Each row has a hidden stage along a path, written after it and counted from one end. A new block has a new path.
[  79  168   23  112  -81  -53   57  243  259  295  393  185  199  123
  170 -165  -36   14 -132  166  -77 -153  113 -147  -31  150  147 -140
 -242 -168  -89 -177  217  -34  166 -262  -71  -88  196  116  187 -179
   21   28] : 33
[  -7  -15   40  -15  -73 -123   99  220  167  261  260  -36  154   14
  177 -168  -86  -27 -210  106 -107 -226  117   24   58  130  126   40
 -150 -145  -89 -143  223  -55  170 -220  -99  -81  268    2  205 -127
   39  -64] : 29
[  85 -143 -126 -190  358 -161  333  171 -238  101 -352  -12  108  162
 -103  187  138   31  151   76 -192    9 -332 -166   41 -101  220   81
   54  148   16  148    7  305 -245  260    6 -195  -36   28  -92  -14
  -34 -333] : 30
[-246  -94   38  -46  -90  130  -56  258  177 -319  -89  -37 -196   62
  263  197 -182  292  142 -129  -40   95   47 -170 -212  -37 -197  -17
   44 -293  129  159 -100 -155 -213   52 -135  203 -139  160 -513  188
  253   56] : 28
[-155 -168  -71 -170  -70   75  -57  229  215 -263   45  -76 -176  199
  142  187 -222  302  156  -82 -110   92  116  -25 -243  -27  -51    0
   15 -249   94  189 -123 -114 -232   95 -130  278    3  227 -471   21
  213   96] : 31
[  98  332  285  202 -179  154   86  -45  254  213  509  344  322   81
   -2 -197   -7 -298   -3  134   24 -115   64 -471   10   11  -20 -177
 -233 -181  -17 -528  418  -54  160 -409  -35  -84  -27    4  342  -83
   -9   64] : 2
[  39 -112 -305  -79  206 -220  315  121 -129  173  -78   84  -22  228
  -44  144  -47  163   61   55 -104   16 -332 -177  112  -59  142  -29
    9  149   39  178   93  128 -185  291   98  -66   14  296   44  -51
   27 -208] : 14
[ 111 -369  239 -300  294  -86  295  -42 -481 -164 -533 -219  264  -83
 -184  206  230 -373   79  -70 -355  -84 -272 -295    2 -379   88  299
  189  175   46   87  296  184 -394   99 -177 -166  -35 -315    0   10
   75 -356] : 16
[ 254 -508  180 -237  344  -96  118  132 -543 -166 -751 -244  181  -34
  -57  409  277 -236   75   38 -432  -75  -99 -259 -237 -466  191  167
  206  159  141  436  156  190 -546   74 -211  -35  -90 -154 -289 -141
  140 -295] : 30
[ 252 -109  108   45  -69 -272   67  -38 -177 -243 -326  128  333   30
  103 -128  190 -108   16 -508 -568   75  307  -36 -117  -28  146 -131
   56  354 -138  -79  -59  150   51  202   18 -393 -192 -551  204   31
  129   89] : 29
[  89   42  -43  -61  295 -102  293  134 -172  -24 -373  151 -121  -68
   31  173  268  -39   25   88  -37   71 -434 -299  171 -185    3    1
  110   34  123  174  -28  156 -233  200   71  -89 -166  147  -87   73
  151 -381] : 2
[-302  164 -119  -43  259  -17 -124  298  -80   -7  -81 -253 -106  318
  122   97 -364  -98  248  -44  -79  179  257   -4 -323  -10 -127   74
  -49 -268  -12 -178  -88  -81 -208  -28  -36  -80  -20  -16 -198   58
   45   80] : 28
[-152  106 -315 -117  250 -184  513   59   -9  218   86  145   46  373
 -176  -36 -184  147  242  -67   18   81 -508 -205  270  166  137   34
  -18  140  -84 -190  129  228  -53  357  175 -258    7  130  151  160
 -123 -270] : 18
[ -82   81  205  -39  -11  -41  136  278  157  172  -23  -90   27 -278
  269 -163   92  -57 -234  122   11 -212   -7   50  200  117  -24  109
  -66 -216  -26 -189   91  -16  220 -229  -95 -143  145 -151   98  114
   56 -254] : 30
[  91   29   79  -58 -112  -56   92   85  231  322  297   15  -76   30
   82 -191 -168 -240 -198  183   27 -203  159   15  137   62  219   17
  -49 -118    8 -239  159  -63  153 -354  -13  127  187   86  215 -195
   50  -94] : 5
[-122   32   53  -57  -30 -184  120  324  169  139   65  -87 -185 -269
  365 -235   17  -99 -429   68  -19 -191  -45   47  226  116   49  218
   -2 -234 -100    7   48 -171  158 -238 -138  -38  297  -17  124  -40
  246 -234] : 14
[ -39  -72  176  -97  -71  -21  156  174  110  325   55 -190   11 -203
  146 -137  -59 -124 -215  174  -34 -262   74   57  175   54  126  205
  -39  -82  -21 -240  124    2  213 -297 -144  -97  181 -110  174    8
  -38 -163] : 20
[  22   31  152 -161  -44  -73  132   99  183  186  158  -94  -95 -172
  105 -210  -11 -278 -269  141    5 -199   67  116  239   33   99  171
    1 -174   -9 -235  100  -60  167 -285  -55   50  231  -57  220  -91
  108 -215] : 4
[-274  124  -16  -69  120   22 -134  171  -13 -170  -64 -182 -270  179
  159   88 -369 -187  150  -85   25  145  212  -48 -193  -96 -240   18
   57 -306  108 -133  -12 -212 -240  -73   10  175  -79   64 -204  100
  201   17] : 9
[ 174   49  -91  277   -2  -28   62  167  213  168  -96  -53 -148  -35
   58   13   53  353   59 -190  -76  218  197  136  -12   86   54  -67
   12  -40   -9    4   38 -183   96  -24  153 -215   32  -60    7   64
  -61  141] : 32
[ 120  -65  118  241  -82   26  108   48   64  146 -341 -139 -196 -132
   76   -4  -80  113   89 -282  -57  126  224   34   50   23   76   -4
  170  114   48 -148   72 -132  100 -130  120 -216 -168 -285    3  240
  -87   65] : 21
[-155 -498  295 -413 -337  271  144  -13  367 -721   29  -31  -29  -22
   -6  183  -22  349  185 -329 -194   13 -140 -200 -109  -97  -73  209
  178 -242  111  234   16  -93 -296  152 -331  420  -28  -17 -669  184
  343    0] : 30
[ 160  -11  134  157  -75    4  111  -66   77    6 -205  -82  -85 -194
  -24  -44   95   16   37 -296 -117  158  178   46   96  -53  -29   43
  123   68   23 -186   89 -140   96  -50  124 -204  -99 -307  146  159
  -14   51] : 11
[ 324  -87  -79  112  -93 -250   34  -29  -33  -29 -172  142   12   41
   71  -83  118  -16  -56 -336 -417  145  319   14  -72  -57  241 -112
   74  316  -77   34 -171   34   58  120   92 -209 -128 -216  191 -136
  124  161] : 10
[ 330  -53  102  151 -147 -119   18  -47  -75  -62 -401  130   18 -296
  165   18  327   58  -73 -231 -335   86  284   27   38 -155    5 -183
   72  329   85  -23 -268  112  170  146  113 -249 -346 -268  165  102
   75   65] : 10
[-172  137 -414  -69  227 -200  520  109   54  288  163  195  109  376
 -129    1 -145  381  244    0   42   63 -518 -117  300  234   68  -60
 -117  121  -59 -166   64  279   53  475  232 -308   -2  254  166  193
 -173 -249] : 26
[-122  161 -410  -69  241 -207  475  106   50  255  143  227  -34  372
 -123  -21 -148  230  192    0   55  109 -512 -201  272  171  130  -38
  -54  115  -65 -101   42  206  -40  383  218 -203    3  284  139   99
  -84 -250] : 14
[  67  243  236  475 -298  295   31    8  333  546  503  241  239  346
  -15 -114 -467  -77  248   91  170  -95  305 -524 -168  154  141 -329
 -220 -103   31 -630  579 -145  193 -621   43  -72 -153   49  191   18
 -287  301] : 23
[-101 -262   34 -234 -107 -247   97  235   85  168   77 -359 -127 -302
  309 -170 -110  -36 -485   87 -104 -349  114  373  268   54   20  262
   11 -152  -21   39  161 -195  186 -166 -145   78  440   -5  224  -62
  187 -219] : 18
[ 133   41 -109  393  -37   12   92  226  214  351 -227  -35 -415  -38
  145   17 -113  325   51 -154   49  225  162  -22    8  115  212  -29
  124   41   11   26  -71 -194  101 -174  145 -193 -107    7 -110  109
  -86  137] : 20
[-173 -238  178 -228 -225  257   36   38  247 -460  -13  -46 -160 -171
   86  233   28  282  106  -98  -70   66  -82 -183  -69 -194 -261  147
   87 -250  187  133 -114 -121 -193  110 -213  307 -129  144 -463  195
  268   24] : 12
[   7  -15   62 -251   23 -155  137  200  185  182   73 -180 -259 -239
  172 -212   28 -227 -372  175    1 -196   30  267  292   47  147  261
   51 -194  -22  -82  -44  -71  151 -229  -74   90  331   -4  154 -128
  172 -293] : 2
[ -17  -67  181 -123  -70  -80  116  180  134  214   90 -156   91 -107
  167 -171  -91 -136 -203  103  -46 -286  132  134  150  104   90   76
  -59 -137  -18 -222  226  -26  181 -262  -80  -17  223 -139  169   -4
   15 -192] : 30
[ 109  159   58  191   85   66  179   26  180  116 -145  -57 -213 -111
 -118  -79  121   -4  117 -234  -19  307   40  -48   83   18   93  206
  129  -51  -75 -224  -14 -129   58 -127  109 -299  -36 -277   54  102
  -60   35] : 9
[ 280  -80   10  228 -144 -146   18   59   -6   75 -375   83 -176 -111
  213  -19   36   90  -51 -265 -215   89  305   12    5  -31  159 -214
  134  293   59   38 -148  -20  106    7  144 -139 -267 -177   57   79
   59   83] : 14
[ 469 -314   -5   18 -251 -328  -49 -100 -254  -61 -404  144  205 -100
  200   14  199   21 -130 -281 -628  -69  508  127  -88 -189  210 -332
   40  638   60   89 -312  257  156  283   70 -191 -338 -269  277  -83
   94  163] : 15
[  33 -117  244  -74 -219    3   96  -23  105  259  297 -123  241  -60
   37 -154 -187 -220 -154  106  -81 -326  206  -13  107   -8   35   33
 -116  -49   21 -378  438  -81  186 -330 -100   25  187 -103  354  -48
  -53  -31] : 16
[ 367 -200 -102  152 -187 -338  -27   42 -171  -10 -322  207  108   22
  268  -26  112  100 -117 -319 -562   21  411  -13 -146  -72  270 -292
   32  514  -35  157 -281  157  109  215   45 -255 -271 -182  176 -105
  137  205] : 19
[ 142  -47  -63  300  -81  -44   54  118  164  145  -84  -90  -78  -64
   85   29    1  368   25 -236 -105  154  229  127   -7   58  -15  -69
    9  -16   13    8  143 -230  109  -14  140 -206   23  -69   60   93
  -42  173] : 29
[ -36  155  299   77 -103  114  152  123  164  271  148   44  159 -197
  121 -165   49 -184 -109  151   17 -180   -9 -270  118   42   15   96
 -120 -132  -41 -406  208    6  222 -367 -143 -201   20 -157  206   82
  -57  -97] : 17
[-100 -230   62 -307 -161  153  -10    1  237 -393   93  -89 -235   30
    6  179 -119  130  106  -87  -95   83   67  -13  -99 -177 -122  124
  103 -237  171  102 -127 -129 -229   86 -138  403  -20  199 -381   14
  281   54] : 4
[-288  -19   57  -78   24  130  -73  186   -4 -140 -121 -233 -151   22
  165  184 -253   62  172  -37  -35   77  140  -77 -186 -117 -269   85
   15 -236  130 -100  -50 -124 -160  -11 -112   63 -120   45 -273  215
   98   56] : 20
[-315 -251  297 -181 -215  220   34   40  126 -554  -55 -142    8  -99
  145  168 -134  161  146 -288 -119    9  -31 -229 -123 -135 -362  152
  100 -295  131    8  156 -205 -220   52 -251  186 -106  -80 -407  324
  286   30] : 23
[ 221  -51  -83  207   41  -18  125  161  114  366 -345 -101 -279   30
    5   27  -53  203  144 -129  -84  195  246  102  -25   86  376   27
  139  192   -8  -55 -225   47  106  -95  131 -255 -143 -165  -97   48
 -192   84] : 26
[-101   63  198 -153    0  -95  162  169  141   72   66 -109  -74 -285
  193 -242   75 -289 -324   64  -11 -182  -51   38  262   49    3  275
   20 -240  -72 -195   99  -92  150 -256 -121  -52  242 -166  187    1
  186 -287] : 9
[-169 -181   99 -228  -40 -233  160  205   58   67  149 -299   98 -189
  221 -237  -67 -141 -385  -36 -193 -294   45  214  193   97   25  350
  -28 -199 -152  -88  259 -150  150 -160 -211 -107  461 -189  258  -57
  186 -196] : 24
[ 226 -199 -134  220 -114 -124   35  102  116  258 -150 -132 -181   81
   80   28 -191  296   28 -218 -143   85  371  221  -40   71  225 -121
   86  152   40   56   53 -150   90  -45  167  -79   -4  -36   28  -13
  -72  177] : 27
[  84   33  -98  287    0   52  152   95  252  273   38 -151 -212  -27
  -95  -18  -36  293   93 -205  -23  278   96   23   17   71  106  192
   47  -69  -89 -100  134 -276   76 -131   81 -272  128  -73   64   39
 -128  204] : 17
[ 276  -90   39   10   26 -144  113   14   21   20 -294  -63   -5  101
  -62 -104   14  -43  130 -365 -306  151  312  167  -42   58  316  -25
  141  239  -88 -132  -61   69   39   24  111 -241  -58 -438   62   14
  -54   45] : 32
[ -35  -49   95 -159  -63 -143  130  140  158  179  192 -128  -67  -85
  142 -238 -129 -258 -293   65  -44 -223   77   88  188   76  149  195
    2 -155  -75 -165  183 -118  124 -282  -92   59  307  -65  216 -127
  136 -185] : 11
[-317  511 -373   31  193 -192  615   73  238  201  355  414   53  270
  -76 -247  -75  298  188 -126  210  162 -715 -242  519  388 -118  -70
 -152   -2 -161 -421   81  193  214  468  323 -424  -19  160  346  370
 -100 -314] : 13
[-245  -27  -90  -40   52   37 -112  266   38  -90  -50 -182 -159  209
  192  177 -331  142  175  -43  -65  100  214  -23 -271  -38 -146   -3
  -19 -245   91   16  -75 -130 -191   14  -67  105  -56  147 -318   83
  120  106] : 27

Each row has a hidden stage along a path, written after it and counted from one end. A new block has a new path.
[  67 -210 -312  152   11   25  166  -86 -250  224 -304   22  -60   49
  -20  169   63  162 -216 -240  113  -88  235  -20  102   26  -91  -74
    8 -179   38 -184 -134  -80 -123  243 -148  -90  197  228   69 -218
   11  131] : 15
[-155   97   65   66 -310  -91 -497  466  506   11  290 -244  169  148
 -128 -141 -187 -184  155  532   16   68  144  573 -187 -310  -15  -31
  322  333 -360  575   43  206 -145  -98   47  118  155 -414   73  -26
 -113 -130] : 8
[-255   28   42  251  -58 -193 -387  531  433 -196  255    5  -91   -3
  -85   90  -89  228  -52  108  319   76   49  356 -361 -180   63  161
  311  220 -173  181 -144  287 -126  130   87   -4   97 -580  -93 -225
  -33  126] : 15
[ -45  198  133  -13   23  -91 -108 -307 -343   21 -272 -238 -101 -293
  -14 -208  108 -212  166  231 -586 -353 -350 -215   46  290  -15   58
   40   94  -14   -4   75  -63   44 -173  -88  -43 -503   54   15  286
  151  -30] : 0
[  -6  483   73 -302 -189 -149  -17   64   47 -235  104 -289 -140 -149
   16  114 -311    0  185  -19 -184   88 -232  174 -245   49  -83   94
  272  293  -92 -135   74   43  127 -283  292   56 -255  -86 -207  -46
  -56   46] : 34
[ 248   99  -53 -213  127  -21  422 -363 -230   75   96 -145  -69  144
 -149  -69   76 -160   28 -214 -160  146    3  191  133  194 -330   15
  -27 -125   23  135 -226 -337  -81 -222  -42 -104  200   46  -84 -220
   -7  175] : 3
[ 237  388  -64 -303  -79 -346   53 -253 -266  140   18    2   13  135
 -204   79  -88 -249  152 -102 -303  -16 -231 -129  -79  458   45  337
 -107 -108 -269 -211  213 -127 -185 -291  -99   -3 -317  -28  -76 -205
  441  146] : 3
[ -96 -325 -215    5  -63   80 -144   37   43 -105 -375  -76 -349 -285
   78  248 -364   28  199   71  -25 -287   94 -206  -18   22  116  -40
   19   55  -67  -81  220   93  142  607   46  -57   43  423   12   76
  231 -317] : 44
[ -43 -158   10  180 -159 -170 -387  422  303   37  176  -49  202  337
 -146   35 -150   36  -61  227  139   -3   70  280 -168   52  136   62
   28   52 -166  197 -106  170 -234  104 -109  134  231 -345  -11 -362
  152  165] : 12
[-261 -251 -234  -91   50  428 -266  201   20  144   49 -157 -174 -317
  -73   43  102  -94  -22  220 -161 -100  116  -86  293 -446  121  -73
  -15   49  -36  304   14    5   88  293  319   -9  101   30   94  136
 -213 -196] : 40
[  57 -102 -174  150 -321 -105 -125  392  183  219 -124 -128  292  334
 -112  101 -131  109 -108  105  171  -99  326  419  -95  -97  -14   30
  124   63 -169   30  -78  186 -154   59  -48   84  182  -20   50 -317
   53  205] : 25
[ -57  315  -69  -69   76 -264  -35   49 -135 -196  114  147 -235  146
  222  104  -77  173  136 -338   93  116 -273 -116 -299  168  -34   57
  170 -104 -156 -335  -77   72 -108  -66   85  -31 -227 -173 -224 -272
  133  180] : 15
[-227  170  -82  236  101  105  188 -103  -69 -155   32 -317 -336 -236
  149 -149  -32  113  243 -119  -42 -202   48   46  -86  -54 -244    7
  164  -11 -105  272 -203  -57  -38  259  263 -257  158   72  -15  -40
   21 -252] : 39
[ 152 -117  150 -111 -277 -210    5  401  279   53  -72  163  173  587
  131  -45  -71  -58  444  168  246  206  231  829 -322   36 -296 -120
  114  -43 -334  328 -143  171 -101 -184  196    1  265 -141   98 -292
  -64  216] : 2
[-166 -257 -230   85  -18  217 -146   95   96  133   -5 -166 -145 -230
 -157  108   -6  -85 -202  183 -188  -95   84 -165  323 -307   59 -123
   72  127   17  310  -86 -123  132  331   29  -54  233  -59  131  188
 -150 -132] : 0
[  41 -313 -371  121 -205  -22 -304  350  156  186   47  -81  225  486
  -37  130 -272   29 -143   53  149 -120  208   -4   47  -46  186  -57
  -55 -119 -155  -31  -25  108 -224  350 -194  198  298  113  -19 -425
  291   72] : 25
[  87 -151   12  -66  348   28  176 -352 -124 -148  190 -112 -172   89
  -75 -339  202 -210   74  -56  -92   98   -9  257   95  129 -348  -57
   47 -133  116  312 -302 -220 -177  -73 -188   -5  189  -47 -148 -137
  -11   86] : 25
[  19   58 -265 -222  260   -3  330 -148 -340    8  141  294 -302  123
   84  208  194  102  -68 -571   35  275 -129 -293  122   93 -105    7
 -106 -367   16 -253 -259 -220  -55   44  244 -107  100  -83  -98 -281
  -47  274] : 28
[-142 -217 -286   32  -22  248 -122  203  160  136   44 -211  -95 -127
 -171   95  -94  -49  -54  132  -89 -219  182  -92  255 -333   94   59
   23   87 -117  265   -8   -2   92  392  124  -81  167   64    8   21
   60 -149] : 41
[  37  708   11 -230 -278 -199  169  -97  -81 -170   12 -315  -50  169
  362 -209 -229  -76  451  -62 -149  122  -87  439 -309  -61 -452 -225
  514  188 -287  -24    7   41  -14 -490  211   16 -253  132 -132   13
 -200  -81] : 26
[  49  416  -79 -163 -115 -104   28 -184 -263  182  155 -289  136  -52
 -306   60   -5 -162 -204  -16 -506  -47 -239 -268  196  238  120  203
 -102   38  -29  -98    3 -195 -102 -280   52   89 -170 -160  -25  -99
   94  166] : 30
[ 270 -403  -57 -412  369   57  289 -192  -45 -147  183  177 -216  192
 -169   40  136 -131  -75 -269  108  396   25  292  154   91 -285  -42
  -61 -173  251   52 -314 -250    5  -69  -70   56  305  -52 -246 -296
 -123  378] : 27
[-124  410 -189 -130  259   20  120   47  -36 -306  499 -185 -353  -80
   72   35  -31  238  -38 -484  191  197 -155   55 -203 -168 -158  186
  281    9   -1 -148 -254  -34  -71  -87  269  -75  -45 -231 -417 -384
  -41  160] : 28
[-288 -283   18  138  -93  117 -752  597  374   15  324 -115  208  206
  -44 -177   41  -78  -69  526   25   19   37  301  -24 -337  207 -151
  113  142 -104  438 -122  275 -196   76   26  295  145 -450   28 -121
 -170   42] : 20
[ -26 -605  109 -359  -13   33 -557  384  306  -96   81  278  -80  -42
 -225  176   -4 -235   57  424  110  362   70  440  -84  -13  191  -14
 -134   42   46  262  109  155  -77   86  155  322  241 -322   98 -112
 -177  124] : 30
[ -12  101  103   10  342 -327  175    2   26 -194  357  340 -260  108
 -207  108  231  132  -84 -380  167  292 -206   34 -168  277  -94  329
   -1 -157  -36    8 -360  -94 -152  -64   48 -178   83 -677 -193 -351
  100  443] : 13
[  22 -468   25  -64  -79 -166 -447  319  192   -1  173  302  107  444
  -88  180 -134 -107  -37  196  104  294  -46   71  -62  280  249 -134
 -260 -191  -51  125  -71   49 -272  197  -73  302  432 -333  105 -394
   83  186] : 15
[ -86   87 -111  224 -157 -194   37  -82  -67 -128 -442 -128 -290 -280
  159   48 -187  135  220  -28  105 -204  184  235 -336  102 -208    3
  313   91 -137  -92  105  139  -74  236   -8 -130  -48  251   89   37
   88 -210] : 28
[-380  467   50  471 -140 -168 -110  -31  -41 -228  -69 -321 -227 -188
  381 -331  -55  118  368  105  -45 -193   -4  222 -399   -3 -279 -167
  440  105 -270  269 -104  156 -236   70  159 -130  -30  -83  134   97
  -91 -371] : 24
[  37  532  166 -137 -216 -378  129 -254 -325   17 -254   47  -64  -57
   84   87  -27  -81  177  -41 -422   75 -339 -116 -128  400 -116  -69
  125   58 -154 -227   58  -90   13 -382  102  -46 -345 -129  110  154
  -88  109] : 11
[-178  418  120   -6   42  -81 -152   56  -69 -261  154 -262  -93   15
  261 -290   26   48  196   24 -194  -63 -323  126 -211  -60 -177  -98
  377  171  -56  -20 -179  125   -1 -309  112   49 -400 -187 -256   15
 -122   96] : 24
[-218 -365  -71   62  -25  328 -104  205  195  132  -83 -182  -88 -340
 -250   94   88  -77 -192  331 -280 -147  129  -43  427 -399   42 -119
   46  245   92  442 -161  -65  293  312  205  -81  218 -132  159  335
 -330  -64] : 40
[-168 -121 -201  -45  -32   42 -418   49  -87 -105 -359  -23 -427 -390
  268   26 -158  -36  387  170   99 -195   69  101 -315 -118   21  -34
  238   40 -214  -76  379  235  -61  302   37  -18 -267  353   43  116
  144 -386] : 2
[-168   -8 -105   22  114  145  119 -179 -102 -114  -52 -187 -399 -417
  -32   75  -76    8  144  -70 -113 -100   49 -108   38   37  -60   45
  -13  -12  -14  169  -14 -109    2  349  251 -171  186  130   40   15
    4 -278] : 44
[  34  342 -266  104  -37  -47  370 -261 -440   48 -365 -129 -278   25
  447  -79  -25  214  377 -415  210 -118  209  265 -326   39 -443 -120
  286 -222 -248 -221  -26    0 -206    9  101 -267  -47  516    2 -238
   47 -151] : 8
[  69   16 -141  -19  237 -170 -102 -387 -420   56  179  -24  -29  115
 -208  -54   71 -187 -157 -152 -350 -106 -332 -552  147  592  224  220
 -362 -346   47 -190  -33 -228 -376   63 -296  137  -68  -68  -94 -333
  499  137] : 24
[-103  255 -160 -176  192   45  143    2  -39 -124  417   12 -252   16
   23   95   92   89 -172 -349    9  365 -158  -69  100 -249 -162 -105
  236    9   28   -5 -315 -171   36 -129  203  -50  101 -344 -206 -128
 -338  195] : 17
[  82  212 -153  -19 -371 -282  -44  379  266   23  329  -69  195  439
 -145  354 -394  168 -153 -168  312  372  184  361 -276  118   48   66
   43   -1 -197  -38 -108   39 -310  -23  157  174  529 -308    0 -662
    8  214] : 21
[ 202 -309  -84 -430  268  181   52 -254 -175   54  179    5 -109  128
 -156  -51  119 -329  -36   -5 -246  216 -129  -19  342   57 -102 -133
 -161 -147  152  159 -138 -317   11 -104 -105  100  153   41 -121  -98
  -66  162] : 3
[-226   12 -392  -37  163  222 -298  -98 -148  -85  124 -219 -391 -416
   55  -19  -25  -21  -53  -52   66    2   87  -70  -23 -300   23  -25
  218   -1  -19  -12  141   10 -202  249    5   64  -10  159  -76  -51
  -55 -314] : 23
[   2  409  172 -254 -362 -254 -277  176   10  -10  -85  -50  119  225
  228  -71 -176 -172  396  285 -270   83 -245  263 -255   53  -79 -193
  276  196 -325  -18  157  170   15 -446  145  141 -381 -109   12   97
 -117   36] : 9
[ -31  407 -101 -102  -26  -77  190   19 -202  -64   55 -204 -131  -50
    5  264 -205  220  -33 -363 -246 -171 -338 -438   -6  198  106  218
  -20   20  -25 -398 -104  -64  156   10  287 -111 -254   -6 -254 -214
  217  204] : 40
[  37  305 -212 -283 -124  -38 -192 -292 -449  287  -78 -153   73 -169
 -185   40   64 -301 -131   94 -534  -54 -188 -346  224  163  185   61
  -89  -37  -74 -233  276 -131 -177 -255  -65  192 -362   96   86   69
   56   -7] : 24
[ -87   65   72 -192  100  -51 -277  -32 -280  -86 -135  118 -129   58
  306 -154  142  -89  223   77 -275  -28 -383 -139  -53   65  -20 -225
  139  -39  -36 -203   -3   97   30 -214   -2  107 -504  -15 -119  130
  -79  127] : 15
[   4  106   -1  210 -231 -295   53  295  146  -97  -56   21   -9  306
  150  174 -242  315  112 -181  390  131  168  459 -452  154 -168  -34
  198  -21 -182  -60 -189  154 -202   71  111  -46  313 -140    4 -466
    8  163] : 13
[ 356 -270 -254 -271  373  -94  373 -513 -472  118 -126  245 -270  121
 -181  136  131 -135   -5 -458  -15   37  -34 -215  138  499 -100  235
 -332 -469   60 -269  -40 -333 -184  122 -270 -126   71  274 -129 -381
  453  242] : 3
[-105 -358 -463  182   38  260 -173  277   79  161   42 -189   -4  211
   41    4  -82   85 -129  -28   88 -312  203 -155  228 -357   75  -59
   44  -94  -88   78 -142   54  -21  488  -82  -11  176  220 -104 -202
  208  -32] : 32
[  21 -331 -376   44 -155  111 -364  419  183  175  140 -174  154  440
    2  125 -323   14  -52   82  131 -177  135  -50   50 -133  233  -23
  -90 -104 -176   45   -2   88 -137  384  -95  151  273  158  -86 -441
  357    9] : 0
[-152 -146  139    7 -182 -134 -459  547  501  -64  312   77  165  329
  -87 -100  -12 -147  123  432   82  229   77  533 -146 -186    5  -80
  160  151 -238  514 -138  223 -138  -64  136  193  235 -583   76  -99
 -180  117] : 25
[  26  267  164  -14   59  -91  -12 -150 -118   25  192 -272  142  158
 -108 -324  156 -183   10  144 -385  -47 -237  128   85  116 -170  -23
  123   92  -27  220 -235 -117 -100 -400 -133   27 -166 -268 -123  -24
  -49  199] : 12
[  24  231 -183 -321  -55 -192   58  -55  -64 -133  166  180 -248   97
   87  300 -202  -25   -2 -293  -31  409 -187 -177  -35   70  -39 -141
  125  -46  -86 -233   -6 -133   -1  -51  146   81   74 -134  -75 -120
 -131   77] : 21
[  -5  573  -45   57 -161 -187   89 -218 -305   43  -73 -381   91   36
   70 -143  -65  -10    1  -65 -416 -216 -238 -137  -15  174 -122  -22
  226  107  -90 -199  -61  -58  -68 -305  -66   11 -360   50  -99    6
   57   77] : 23
[-192  -16   26   -3 -107   51 -353  625  575 -201  681 -307   50  111
 -293  192 -349  108 -129  148  135  163  -25  231 -118 -157  238  214
   -5  230  -67  374 -212   96  -55  179  355  145  461 -576 -185 -463
   18  104] : 39
[-256  191  -51  233   30   75  133 -107   71 -209  -12 -424 -377 -497
  -39   -9 -170   91   84    0 -177 -257    1  -73   -5 -102 -146   66
  255  247  -31  260 -108  -72  141  317  194 -255   87    4  -31  174
  -16 -304] : 41
[-344  303  -97  179 -150   84  -92   73   23 -100 -122 -315 -297 -316
  272 -119 -162   30  432  139 -141 -298   47   16 -156 -223 -119  -72
  298  146 -328  260   90  137   37  254  361 -201  -96  151   93  214
  -14 -471] : 42
[ 112  174  134 -255 -117 -268  -37  -66  -75  -23   64  -27   62  197
 -162  115 -237 -223  209   71 -460  -76 -378 -303   24  553  194  193
 -277  -51 -153  -72   80  -86   -8  -74   94   83 -149 -116  -65 -144
  395  128] : 42
